Below is a small trained network, with its code and all its weights. Each question gives an input and a class and asks what happens when units are switched off, that is, made to give their printed mean instead of their output.

import numpy as np


def w(rows, s, z=0):
    codes = np.array(rows[::2]) - 128.0
    scale = np.full(codes.shape[1], s)
    scale[-1] = z or s
    return codes * scale


def f(y):
    return np.maximum(y, 0)


def log_softmax(a):
    a = a - a.max(-1, keepdims=True)
    return a - np.log(np.exp(a).sum(-1, keepdims=True))


def net(x, mask):
    res = np.array(x, float).reshape(1, 6) / 4 @ E
    y = f(res @ A[0][:, :-1].T + A[0][:, -1])
    res = res + np.where(mask, y, B[0][:, -1]) @ B[0][:, :-1]
    return log_softmax(res[-1] @ U[:, :-1].T + U[:, -1])


A, B = {}, {}
E = w([
[144,129,219,238,89,202,109,220],'x0',
[132,128,128,126,129,123,131,130],'x1',
[131,131,134,127,130,123,125,132],'x2',
[18,132,202,10,2,87,196,228],'x3',
[73,178,233,116,172,193,189,12],'x4',
[135,119,141,120,129,124,118,126],'x5',
],0.0096)
A[0] = w([
[103,101,82,90,109,45,162,94,28],'n0',
[163,115,69,116,47,67,99,205,82],'n1',
[124,119,234,227,53,181,132,254,7],'n2',
[77,128,158,53,35,92,197,173,135],'n3',
[93,122,69,13,139,38,158,105,31],'n4',
[83,175,232,98,122,185,211,54,22],'n5',
[52,131,175,61,20,100,168,186,116],'n6',
[165,77,69,126,73,87,116,202,72],'n7',
[150,131,143,135,114,139,135,141,6],'n8',
],0.0081,0.0021)
B[0] = w([
[137,171,124,79,57,191,138,124,174],'n0',
[49,82,178,105,209,75,155,197,197],'n1',
[132,219,135,8,18,194,171,1,254],'n2',
[186,88,60,233,148,128,60,116,241],'n3',
[132,206,145,56,27,222,156,57,206],'n4',
[62,76,224,77,252,44,144,236,235],'n5',
[218,84,44,247,200,141,84,90,253],'n6',
[53,75,210,112,163,49,152,195,191],'n7',
[157,128,146,99,122,125,114,117,136],'n8',
],0.007,0.013)
U = w([
[225,102,88,251,174,130,104,102,255],'0',
[12,100,196,98,163,79,145,216,83],'1',
[132,162,144,54,21,168,150,74,48],'2',
],0.012,0.0021)

Each question gives the input, the list of numbers given to net, and the class t.
The units are the neurons (one row each of A and B). Each row of codes is followed by its name. A weight is (code - 128) times the scale printed after its matrix; where a second scale follows, it is the last column's (A, B and U).
mask holds one flag per neuron, in row order. A switched-off neuron (its flag False) gives its mean, the last column of its row in B, instead of its output. The means were averaged over made-up inputs and are rounded, as every weight is.
A unit's drop is (log p(t) with every unit on - log p(t) with that unit switched off) / (log p(t) with every unit on - log p(t) with every unit switched off).
The circuit of an input: a set's keep is (log p(t) with only the set's units on - log p(t) with every unit switched off) / (log p(t) with every unit on - log p(t) with every unit switched off). Starting from all 9 units, units are removed one at a time, each time the one whose removal leaves the highest keep (on an exact tie, the one counted first), for as long as the keep stays at least 0.8.
circuit, biggest first: the units of the circuit, biggest drop first
most important unit: the unit with the biggest drop
top k neurons: the k neurons with the biggest drops, biggest first
drop when u is switched off: that unit's drop, to one decimal
input [-3,-3,2,-2,2,6], class 2: top 3 neurons : n6, n3, n5
input [-2,0,4,3,6,5], class 1: most important unit : n5
input [-7,8,1,6,-6,6], class 2: top 4 neurons : n4, n0, n5, n7
input [-6,-1,-8,-7,-8,8], class 1: circuit, biggest first : n6, n7
input [7,-7,-8,5,6,-8], class 2: top 2 neurons : n2, n1
input [-2,-6,0,2,-1,-5], class 0: circuit, biggest first : n2, n5
input [-5,-3,3,5,-2,-8], class 0: top 3 neurons : n6, n3, n2
input [1,5,-7,-1,4,2], class 1: circuit, biggest first : n6, n2
input [-7,1,-6,-6,4,-3], class 2: top 2 neurons : n6, n3
input [8,-8,6,-6,0,-7], class 2: top 2 neurons : n2, n6
input [8,2,-4,-2,8,1], class 1: top 2 neurons : n5, n4
input [3,-5,-8,4,3,6], class 0: top 2 neurons : n6, n3
input [2,-1,0,0,-7,3], class 1: drop when n7 is switched off : 0.0
input [4,-4,6,-1,0,-3], class 2: drop when n6 is switched off : 0.1
input [7,-2,6,0,3,7], class 2: most important unit : n2
input [7,-2,8,-6,0,-4], class 2: drop when n6 is switched off : 0.4
input [-7,-5,1,-6,-8,5], class 1: drop when n7 is switched off : 0.2
